Here is a tiny trained network, its code and every weight. The questions are about switching its units off for an input and a class, where a switched-off unit gives its printed mean instead of its output.

import numpy as np


def w(rows, s, z=0):
    codes = np.array(rows[::2]) - 128.0
    scale = np.full(codes.shape[1], s)
    scale[-1] = z or s
    return codes * scale


def norm(h):
    return h / np.sqrt((h * h).mean(-1, keepdims=True) + 1e-5)


def f(y):
    return np.maximum(y, 0)


def log_softmax(a):
    a = a - a.max(-1, keepdims=True)
    return a - np.log(np.exp(a).sum(-1, keepdims=True))


def net(x, mask):
    res = np.array(x, float).reshape(1, 7) / 4 @ E
    u = 0
    for l in range(4):
        y = f(norm(res) @ A[l][:, :-1].T + A[l][:, -1])
        res = res + np.where(mask[u : u + 5], y, B[l][:, -1]) @ B[l][:, :-1]
        u += 5
    return log_softmax(norm(res)[-1] @ U[:, :-1].T + U[:, -1])


A, B = {}, {}
E = w([
[124,131,128,133,134,126,127],'x0',
[125,126,131,121,129,130,131],'x1',
[118,169,63,23,227,186,99],'x2',
[127,131,113,125,120,126,140],'x3',
[94,117,105,90,50,74,38],'x4',
[125,131,138,128,131,134,122],'x5',
[174,254,186,121,122,75,175],'x6',
],0.0027)
A[0] = w([
[95,137,106,83,67,59,36,221],'0.n1',
[126,116,140,117,20,57,90,3],'0.n2',
[88,45,182,183,78,119,170,168],'0.n3',
[164,123,221,157,69,61,170,25],'0.n4',
[58,2,123,210,118,115,141,76],'0.n5',
],0.0041,0.0011)
B[0] = w([
[35,9,127,171,27,43,84,253],'0.n1',
[47,244,75,207,141,101,142,214],'0.n2',
[250,218,133,20,190,91,82,228],'0.n3',
[24,101,172,209,64,215,155,217],'0.n4',
[236,239,132,6,252,128,157,237],'0.n5',
],0.0035,0.0034)
A[1] = w([
[51,20,93,133,179,178,125,139],'1.n1',
[99,174,118,93,102,24,36,174],'1.n2',
[16,107,126,137,33,48,89,60],'1.n3',
[137,147,85,60,115,33,6,54],'1.n4',
[76,2,100,78,111,151,117,2],'1.n5',
],0.0048,0.0016)
B[1] = w([
[111,57,51,161,34,251,73,190],'1.n1',
[103,29,182,85,178,105,193,254],'1.n2',
[135,167,84,125,218,177,85,242],'1.n3',
[143,37,206,89,101,117,254,243],'1.n4',
[242,77,101,91,77,161,65,177],'1.n5',
],0.0049,0.0048)
A[2] = w([
[234,192,88,74,188,132,79,116],'2.n1',
[221,160,74,146,98,254,123,38],'2.n2',
[225,202,108,49,184,106,119,48],'2.n3',
[212,89,101,128,132,192,142,254],'2.n4',
[193,240,117,134,145,182,156,184],'2.n5',
],0.0048,0.0029)
B[2] = w([
[196,209,150,166,98,89,38,194],'2.n1',
[75,225,98,208,225,29,206,178],'2.n2',
[218,140,147,104,125,68,3,189],'2.n3',
[59,201,114,152,77,130,85,254],'2.n4',
[212,56,165,90,53,108,110,229],'2.n5',
],0.0053,0.0049)
A[3] = w([
[204,171,160,167,117,165,105,90],'3.n1',
[110,79,198,102,100,28,182,243],'3.n2',
[127,137,156,180,42,142,182,4],'3.n3',
[136,82,143,69,254,108,198,181],'3.n4',
[3,200,93,245,135,82,98,99],'3.n5',
],0.0055,0.0027)
B[3] = w([
[143,85,144,104,8,137,126,183],'3.n1',
[81,171,68,152,226,122,145,255],'3.n2',
[70,103,142,177,116,224,188,151],'3.n3',
[177,144,215,112,112,30,188,198],'3.n4',
[95,232,8,244,254,206,19,190],'3.n5',
],0.0057,0.0062)
U = w([
[249,240,214,88,34,95,16,197],'0',
[17,241,28,219,231,230,26,175],'1',
[55,94,224,35,225,14,230,124],'2',
[31,5,43,23,62,221,31,40],'3',
[90,193,253,237,16,230,239,5],'4',
],0.0065,0.003)

Each question gives the input, the list of numbers given to net, and the class t.
The units are the neurons (one row each of A and B). Each row of codes is followed by its name. A weight is (code - 128) times the scale printed after its matrix; where a second scale follows, it is the last column's (A, B and U).
mask holds one flag per neuron, layer by layer. A switched-off neuron (its flag False) gives its mean, the last column of its row in B, instead of its output. The means were averaged over made-up inputs and are rounded, as every weight is.
A unit's drop is (log p(t) with every unit on - log p(t) with that unit switched off) / (log p(t) with every unit on - log p(t) with every unit switched off).
The circuit of an input: a set's keep is (log p(t) with only the set's units on - log p(t) with every unit switched off) / (log p(t) with every unit on - log p(t) with every unit switched off). Starting from the 12 units with the biggest drops (on a tie, the unit counted first), units are removed one at a time, each time the one whose removal leaves the highest keep (on an exact tie, the one counted first), for as long as the keep stays at least 0.8.
units of the circuit, in order: the units of the circuit, biggest drop first
k most important neurons: the k neurons with the biggest drops, biggest first
k most important neurons of layer l: the k neurons of layer l with the biggest drops, biggest first
input [-8,-7,0,6,8,-6,1], class 1: units of the circuit, in order -> 0.n2
input [0,3,-1,-5,8,4,-8], class 2: units of the circuit, in order -> 0.n5; 1.n4
input [0,6,-2,-4,-7,5,2], class 4: 4 most important neurons -> 0.n5; 1.n1; 1.n2; 1.n3
input [-1,-2,-7,5,5,-7,-1], class 2: 3 most important neurons -> 0.n3; 0.n5; 1.n2
input [4,-8,-7,6,7,-1,2], class 1: 2 most important neurons -> 0.n2; 0.n4
input [-1,-5,7,6,0,-3,1], class 0: 3 most important neurons -> 0.n1; 0.n4; 1.n2
input [-7,0,-7,-4,1,2,7], class 1: 3 most important neurons of layer 0 -> 0.n5; 0.n4; 0.n2
input [-6,-4,-3,-5,1,4,-8], class 2: 2 most important neurons -> 0.n5; 1.n4
input [2,-7,0,2,0,-8,3], class 4: 3 most important neurons -> 1.n1; 2.n5; 1.n5
input [-5,8,0,5,5,2,6], class 1: 4 most important neurons of layer 0 -> 0.n3; 0.n5; 0.n2; 0.n4
input [-6,-3,-1,5,0,5,3], class 4: 2 most important neurons -> 0.n1; 1.n1
input [-2,2,-4,-7,-5,4,4], class 4: 2 most important neurons -> 0.n4; 1.n2
input [7,6,2,7,6,-7,-2], class 3: 2 most important neurons -> 0.n1; 0.n3
input [6,7,1,-5,3,-2,-5], class 3: 3 most important neurons -> 1.n1; 1.n5; 0.n3
input [5,-1,-1,-8,-7,3,1], class 4: 3 most important neurons of layer 1 -> 1.n1; 1.n3; 1.n2
input [-3,-4,-6,-6,3,-2,4], class 1: most important neuron -> 0.n4
input [7,5,1,8,2,6,8], class 2: 2 most important neurons of layer 3 -> 3.n5; 3.n4
input [-8,1,4,3,6,-4,-1], class 3: 3 most important neurons of layer 0 -> 0.n1; 0.n3; 0.n5
input [0,-5,-6,-5,8,-2,3], class 1: 2 most important neurons of layer 0 -> 0.n4; 0.n2
input [-1,-6,-2,2,0,4,-4], class 0: most important neuron of layer 0 -> 0.n5
input [-4,5,-3,-7,4,-5,2], class 1: 2 most important neurons of layer 0 -> 0.n4; 0.n2
